Below is a small trained network, with its code and all its weights. Each question gives an input and a class and asks what happens when units are switched off, that is, made to give their printed mean instead of their output.

import numpy as np


def w(rows, s, z=0):
    codes = np.array(rows[::2]) - 128.0
    scale = np.full(codes.shape[1], s)
    scale[-1] = z or s
    return codes * scale


def norm(h):
    return h / np.sqrt((h * h).mean(-1, keepdims=True) + 1e-5)


def f(y):
    return y / 2 * (1 + np.tanh(0.7978845608 * (y + 0.044715 * y**3)))


def log_softmax(a):
    a = a - a.max(-1, keepdims=True)
    return a - np.log(np.exp(a).sum(-1, keepdims=True))


def net(x, mask):
    res = np.array(x, float).reshape(1, 5) / 4 @ E
    u = 0
    for l in range(2):
        y = f(norm(res) @ A[l][:, :-1].T + A[l][:, -1])
        res = res + np.where(mask[u : u + 5], y, B[l][:, -1]) @ B[l][:, :-1]
        u += 5
    return log_softmax(norm(res)[-1] @ U[:, :-1].T + U[:, -1])


A, B = {}, {}
E = w([
[123,125,129,130],'x0',
[59,106,141,119],'x1',
[152,135,198,41],'x2',
[152,79,211,254],'x3',
[102,220,154,152],'x4',
],0.0076)
A[0] = w([
[247,183,103,145,181],'0.n0',
[115,191,177,158,121],'0.n1',
[148,51,133,162,93],'0.n2',
[131,83,99,118,2],'0.n3',
[25,104,152,123,88],'0.n4',
],0.013,0.0045)
B[0] = w([
[3,56,150,95,253],'0.n0',
[89,199,99,128,201],'0.n1',
[135,166,94,113,216],'0.n2',
[180,143,165,144,119],'0.n3',
[47,40,130,92,186],'0.n4',
],0.012,0.004)
A[1] = w([
[149,135,247,59,171],'1.n0',
[94,107,100,160,8],'1.n1',
[199,12,99,109,88],'1.n2',
[82,136,40,108,178],'1.n3',
[136,98,210,201,252],'1.n4',
],0.015,0.0036)
B[1] = w([
[156,79,82,250,222],'1.n0',
[95,61,178,173,148],'1.n1',
[47,245,143,147,210],'1.n2',
[224,118,146,148,254],'1.n3',
[220,122,58,6,192],'1.n4',
],0.011,0.0083)
U = w([
[133,114,98,129,249],'0',
[203,120,68,55,121],'1',
[161,86,90,207,142],'2',
[80,190,96,132,110],'3',
[73,54,111,83,114],'4',
[145,101,198,124,78],'5',
[162,125,253,69,28],'6',
],0.017,0.012)

Each question gives the input, the list of numbers given to net, and the class t.
The units are the neurons (one row each of A and B). Each row of codes is followed by its name. A weight is (code - 128) times the scale printed after its matrix; where a second scale follows, it is the last column's (A, B and U).
mask holds one flag per neuron, layer by layer. A switched-off neuron (its flag False) gives its mean, the last column of its row in B, instead of its output. The means were averaged over made-up inputs and are rounded, as every weight is.
A unit's drop is (log p(t) with every unit on - log p(t) with that unit switched off) / (log p(t) with every unit on - log p(t) with every unit switched off).
The circuit of an input: a set's keep is (log p(t) with only the set's units on - log p(t) with every unit switched off) / (log p(t) with every unit on - log p(t) with every unit switched off). Starting from all 10 units, units are removed one at a time, each time the one whose removal leaves the highest keep (on an exact tie, the one counted first), for as long as the keep stays at least 0.8.
units of the circuit, in order: the units of the circuit, biggest drop first
most important unit: the unit with the biggest drop
top k neurons: the k neurons with the biggest drops, biggest first
top k neurons in layer l: the k neurons of layer l with the biggest drops, biggest first
input [6,-4,7,3,7], class 2: top 2 neurons in layer 1 : [1.n0, 1.n2]
input [3,3,4,4,5], class 3: most important unit : 0.n1
input [-1,8,5,4,5], class 4: top 2 neurons : [0.n4, 1.n2]
input [-5,-7,-5,-8,7], class 1: top 2 neurons in layer 1 : [1.n3, 1.n2]
input [-3,-8,6,-7,1], class 4: top 4 neurons : [0.n0, 1.n4, 0.n2, 0.n1]
input [-3,5,-2,3,-2], class 4: top 2 neurons : [0.n4, 1.n0]
input [3,-5,-3,-2,-5], class 3: top 2 neurons in layer 0 : [0.n1, 0.n3]
input [3,0,8,-7,-4], class 2: units of the circuit, in order : [1.n0, 1.n4, 0.n2, 0.n1]
input [3,8,-5,5,-7], class 4: top 2 neurons in layer 0 : [0.n4, 0.n1]
input [0,1,-8,-6,4], class 2: top 2 neurons in layer 1 : [1.n4, 1.n3]
input [-5,-8,-5,-4,2], class 4: top 2 neurons : [0.n0, 1.n0]
input [2,-6,8,-5,1], class 2: top 2 neurons in layer 1 : [1.n0, 1.n4]
input [-2,4,2,6,0], class 1: top 2 neurons : [1.n4, 0.n0]
input [2,5,-3,-5,0], class 1: units of the circuit, in order : [1.n3]
input [5,-5,8,6,7], class 2: top 2 neurons in layer 0 : [0.n1, 0.n0]
input [-1,-6,-4,8,3], class 1: top 2 neurons : [1.n4, 1.n0]
input [2,-3,6,-5,4], class 2: top 2 neurons : [1.n0, 1.n4]
input [-2,3,6,-5,4], class 2: top 2 neurons : [1.n0, 1.n4]
input [-4,4,6,0,6], class 2: top 2 neurons : [1.n0, 1.n2]
input [-5,8,-7,3,2], class 4: units of the circuit, in order : [0.n4]
input [0,6,6,-4,1], class 2: top 3 neurons : [1.n0, 0.n0, 1.n4]
input [-5,-2,3,7,-8], class 3: top 3 neurons : [1.n2, 0.n2, 1.n3]
input [1,6,1,4,4], class 4: top 3 neurons in layer 1 : [1.n2, 1.n0, 1.n4]
input [1,-4,5,6,-8], class 3: top 2 neurons in layer 1 : [1.n2, 1.n3]
input [5,0,-6,8,3], class 1: top 2 neurons in layer 1 : [1.n4, 1.n0]
input [-6,2,8,1,8], class 2: top 2 neurons in layer 1 : [1.n0, 1.n2]
input [-4,-2,4,4,8], class 3: units of the circuit, in order : [0.n1]
input [-1,-2,1,8,-8], class 1: top 2 neurons : [1.n4, 0.n4]
input [2,4,2,3,1], class 4: top 2 neurons : [0.n4, 1.n0]
